Below are the code and all the weights of a small trained network. Each question names an input and a target symbol and asks about switching units off, where a switched-off unit gives its printed mean instead of its output.

import numpy as np


def w(rows, s, z=0):
    codes = np.array(rows[::2]) - 128.0
    scale = np.full(codes.shape[1], s)
    scale[-1] = z or s
    return codes * scale


def norm(h):
    return h / np.sqrt((h * h).mean(-1, keepdims=True) + 1e-5)


def f(y):
    return y / 2 * (1 + np.tanh(0.7978845608 * (y + 0.044715 * y**3)))


def softmax(a):
    e = np.exp(a - a.max(-1, keepdims=True))
    return e / e.sum(-1, keepdims=True)


def log_softmax(a):
    a = a - a.max(-1, keepdims=True)
    return a - np.log(np.exp(a).sum(-1, keepdims=True))


def net(x, mask):
    ids = ['ΛΠΨαεζθμξσφ'.index(c) for c in x.split()]
    T = len(ids)
    res = E[ids] + P[:T]
    u = 0
    for l in range(3):
        q, k, v = (norm(res) @ M[l].T for M in (Q, K, V))
        z = softmax(np.where(np.tri(T) > 0, q @ k.T / 4**0.5, -1e9)) @ v
        res = res + np.where(mask[u], z, O[l][:, -1]) @ O[l][:, :-1]
        u += 1
        y = f(norm(res) @ A[l][:, :-1].T + A[l][:, -1])
        res = res + np.where(mask[u : u + 4], y, B[l][:, -1]) @ B[l][:, :-1]
        u += 4
    return log_softmax(norm(res)[-1] @ U[:, :-1].T + U[:, -1])


Q, K, V, O, A, B = {}, {}, {}, {}, {}, {}
E = w([
[122,125,130,126,142,135],'Λ',
[138,147,126,126,133,144],'Π',
[143,139,137,147,122,146],'Ψ',
[117,136,113,113,133,132],'α',
[111,111,130,125,138,127],'ε',
[130,145,118,130,119,139],'ζ',
[117,112,137,141,130,130],'θ',
[133,117,152,146,147,141],'μ',
[120,128,122,137,111,131],'ξ',
[155,211,223,145,202,9],'σ',
[109,117,124,131,126,131],'φ',
],0.012)
P = w([
[133,129,114,135,144,118],'0',
[73,159,216,66,95,200],'1',
[51,195,219,69,94,164],'2',
[112,129,203,79,131,187],'3',
[123,169,76,184,190,67],'4',
[50,176,134,159,142,92],'5',
[191,57,31,195,211,134],'6',
[31,115,213,58,75,230],'7',
[2,199,237,87,82,160],'8',
[142,68,139,76,111,232],'9',
[97,176,117,194,194,81],'10',
[31,200,161,181,107,87],'11',
[177,103,69,145,196,150],'12',
],0.0034)
Q[0] = w([
[115,192,227,109,70,3],'0.h0',
[65,152,228,116,40,59],'0.h0',
[109,118,98,86,121,250],'0.h0',
[77,158,185,98,123,141],'0.h0',
],0.0035)
K[0] = w([
[26,62,20,155,74,252],'0.h0',
[48,151,96,145,92,206],'0.h0',
[158,140,157,119,123,65],'0.h0',
[95,119,120,105,65,169],'0.h0',
],0.0041)
V[0] = w([
[130,184,173,133,122,2],'0.h0',
[111,167,146,136,129,80],'0.h0',
[143,116,128,137,165,68],'0.h0',
[124,146,135,154,148,65],'0.h0',
],0.0036)
O[0] = w([
[144,178,252,35,184,189,28],'0.h0',
[125,186,166,104,145,157,141],'0.h0',
[209,94,169,97,103,129,7],'0.h0',
[210,108,175,69,108,115,62],'0.h0',
],0.0026,0.0016)
A[0] = w([
[170,146,179,199,145,117,99],'0.n0',
[127,113,219,195,185,158,113],'0.n1',
[89,113,69,149,85,152,3],'0.n2',
[120,172,151,135,255,93,70],'0.n3',
],0.0025,0.0012)
B[0] = w([
[33,122,36,24,118,80,3],'0.n0',
[57,211,35,67,113,137,145],'0.n1',
[219,141,188,81,146,109,131],'0.n2',
[63,66,143,160,5,165,232],'0.n3',
],0.0018,0.00031)
Q[1] = w([
[207,54,89,54,33,143],'1.h0',
[243,31,88,99,44,111],'1.h0',
[3,182,235,196,174,152],'1.h0',
[27,221,133,205,223,147],'1.h0',
],0.0039)
K[1] = w([
[69,109,50,136,91,215],'1.h0',
[95,96,64,157,151,211],'1.h0',
[126,217,156,139,130,2],'1.h0',
[168,137,209,107,150,36],'1.h0',
],0.0049)
V[1] = w([
[118,164,131,178,141,53],'1.h0',
[188,73,82,81,57,158],'1.h0',
[146,123,128,115,89,149],'1.h0',
[92,86,93,110,63,253],'1.h0',
],0.0034)
O[1] = w([
[169,167,186,78,123,102,150],'1.h0',
[59,99,123,151,141,180,2],'1.h0',
[93,125,97,137,151,143,100],'1.h0',
[110,3,62,184,168,142,202],'1.h0',
],0.0043,0.0024)
A[1] = w([
[194,254,67,64,144,165,106],'1.n0',
[154,126,60,88,116,126,38],'1.n1',
[16,32,146,145,216,142,5],'1.n2',
[233,210,185,194,64,179,64],'1.n3',
],0.0018,0.0019)
B[1] = w([
[66,80,158,163,143,142,179],'1.n0',
[64,135,131,122,126,202,3],'1.n1',
[130,192,117,134,128,151,73],'1.n2',
[4,112,106,119,157,96,6],'1.n3',
],0.0034,0.00052)
Q[2] = w([
[71,153,197,73,64,165],'2.h0',
[99,111,170,80,79,191],'2.h0',
[125,161,98,146,142,55],'2.h0',
[90,221,183,129,107,4],'2.h0',
],0.012)
K[2] = w([
[135,201,127,161,152,5],'2.h0',
[159,161,95,175,181,42],'2.h0',
[98,123,202,99,78,175],'2.h0',
[58,212,210,86,71,94],'2.h0',
],0.011)
V[2] = w([
[140,139,96,3,246,68],'2.h0',
[43,41,84,102,55,25],'2.h0',
[95,48,163,136,235,145],'2.h0',
[97,165,8,25,112,125],'2.h0',
],0.0051)
O[2] = w([
[157,220,66,199,193,12,84],'2.h0',
[185,29,30,123,25,42,114],'2.h0',
[63,205,201,128,23,29,145],'2.h0',
[169,131,3,253,141,127,253],'2.h0',
],0.0051,0.0026)
A[2] = w([
[114,200,155,194,212,97,122],'2.n0',
[175,78,48,177,167,240,4],'2.n1',
[143,118,234,34,104,137,92],'2.n2',
[129,254,186,115,60,66,199],'2.n3',
],0.0065,0.0033)
B[2] = w([
[105,191,37,61,100,154,219],'2.n0',
[166,113,144,133,232,74,254],'2.n1',
[255,200,60,187,139,96,175],'2.n2',
[108,96,125,64,213,114,209],'2.n3',
],0.0067,0.0037)
U = w([
[82,117,118,80,143,119,94],'Λ',
[11,172,126,150,127,229,130],'Π',
[194,148,162,143,82,227,192],'Ψ',
[140,157,28,204,125,95,134],'α',
[68,66,149,94,114,31,130],'ε',
[128,48,161,175,240,153,110],'ζ',
[254,133,117,63,70,80,78],'θ',
[149,213,208,114,155,60,141],'μ',
[181,34,82,87,100,180,99],'ξ',
[140,126,129,120,124,133,57],'σ',
[92,83,141,117,42,126,254],'φ',
],0.0079,0.0044)

Each question gives the input, a string of symbols that net reads in full, and the target symbol t.
The units are the heads (4 rows each of Q, K, V and O) and the neurons (one row each of A and B). Each row of codes is followed by its name. A weight is (code - 128) times the scale printed after its matrix; where a second scale follows, it is the last column's (O, A, B and U).
mask holds one flag per unit, layer by layer, with each layer's heads first. A switched-off unit (its flag False) gives its mean, the last column of its rows in O or B, instead of its output. The means were averaged over made-up inputs and are rounded, as every weight is.
A unit's drop is (log p(t) with every unit on - log p(t) with that unit switched off) / (log p(t) with every unit on - log p(t) with every unit switched off).
The circuit of an input: a set's keep is (log p(t) with only the set's units on - log p(t) with every unit switched off) / (log p(t) with every unit on - log p(t) with every unit switched off). Starting from the 12 units with the biggest drops (on a tie, the unit counted first), units are removed one at a time, each time the one whose removal leaves the highest keep (on an exact tie, the one counted first), for as long as the keep stays at least 0.8.
circuit, biggest first: the units of the circuit, biggest drop first
unit that matters most: the unit with the biggest drop
top k neurons: the k neurons with the biggest drops, biggest first
k most important neurons of layer l: the k neurons of layer l with the biggest drops, biggest first
drop of u: that unit's drop, to one decimal
input μ ε ζ, target μ: circuit, biggest first : 2.h0; 1.h0; 2.n2
input μ φ Π ζ ζ θ σ α, target μ: circuit, biggest first : 1.h0; 2.h0
input α α α α ε ζ Ψ ζ α ξ, target Ψ: circuit, biggest first : 2.h0; 2.n2; 1.h0; 2.n1
input α α Π α α α, target Π: circuit, biggest first : 1.h0; 2.h0; 2.n1
input Π α Ψ Π ζ ξ ξ α Π, target ξ: circuit, biggest first : 2.h0; 1.h0
input Π ζ α α ζ μ α ξ, target ζ: circuit, biggest first : 2.h0; 2.n1
input μ α α Π, target μ: circuit, biggest first : 2.h0; 2.n2
input α Ψ Π Π θ α ζ α ξ σ, target θ: circuit, biggest first : 2.h0; 2.n2; 1.h0
input ζ α ζ α, target ζ: unit that matters most : 2.n1
input ζ α θ μ θ θ θ α α Ψ, target θ: circuit, biggest first : 2.h0; 2.n2
input φ α μ ζ, target φ: circuit, biggest first : 2.h0; 2.n1
input α Ψ ζ α Λ, target Ψ: circuit, biggest first : 2.h0; 1.h0; 2.n2; 2.n1
input α ζ μ Π Ψ α, target μ: circuit, biggest first : 1.h0; 2.h0; 2.n2
input α θ α ε μ μ α α Ψ Λ, target α: circuit, biggest first : 2.h0
input ξ μ Λ ζ θ α Π ζ, target θ: top 2 neurons : 2.n2; 0.n3
input α ζ Π θ ε ε θ Π ξ ε, target θ: 2 most important neurons of layer 2 : 2.n2; 2.n1
input Ψ α α Ψ ε α ζ α, target ε: 3 most important neurons of layer 2 : 2.n0; 2.n3; 2.n2
input α ζ θ ζ Π α ζ, target ζ: drop of 2.h0 : 0.3
input μ α ε φ α ζ, target ε: drop of 2.n3 : 0.2
input α Π α ζ α ζ ζ α α Π Π α θ, target Π: drop of 2.h0 : 1.2
input Ψ α α α Λ α α α Π ζ φ ξ, target Π: unit that matters most : 1.h0
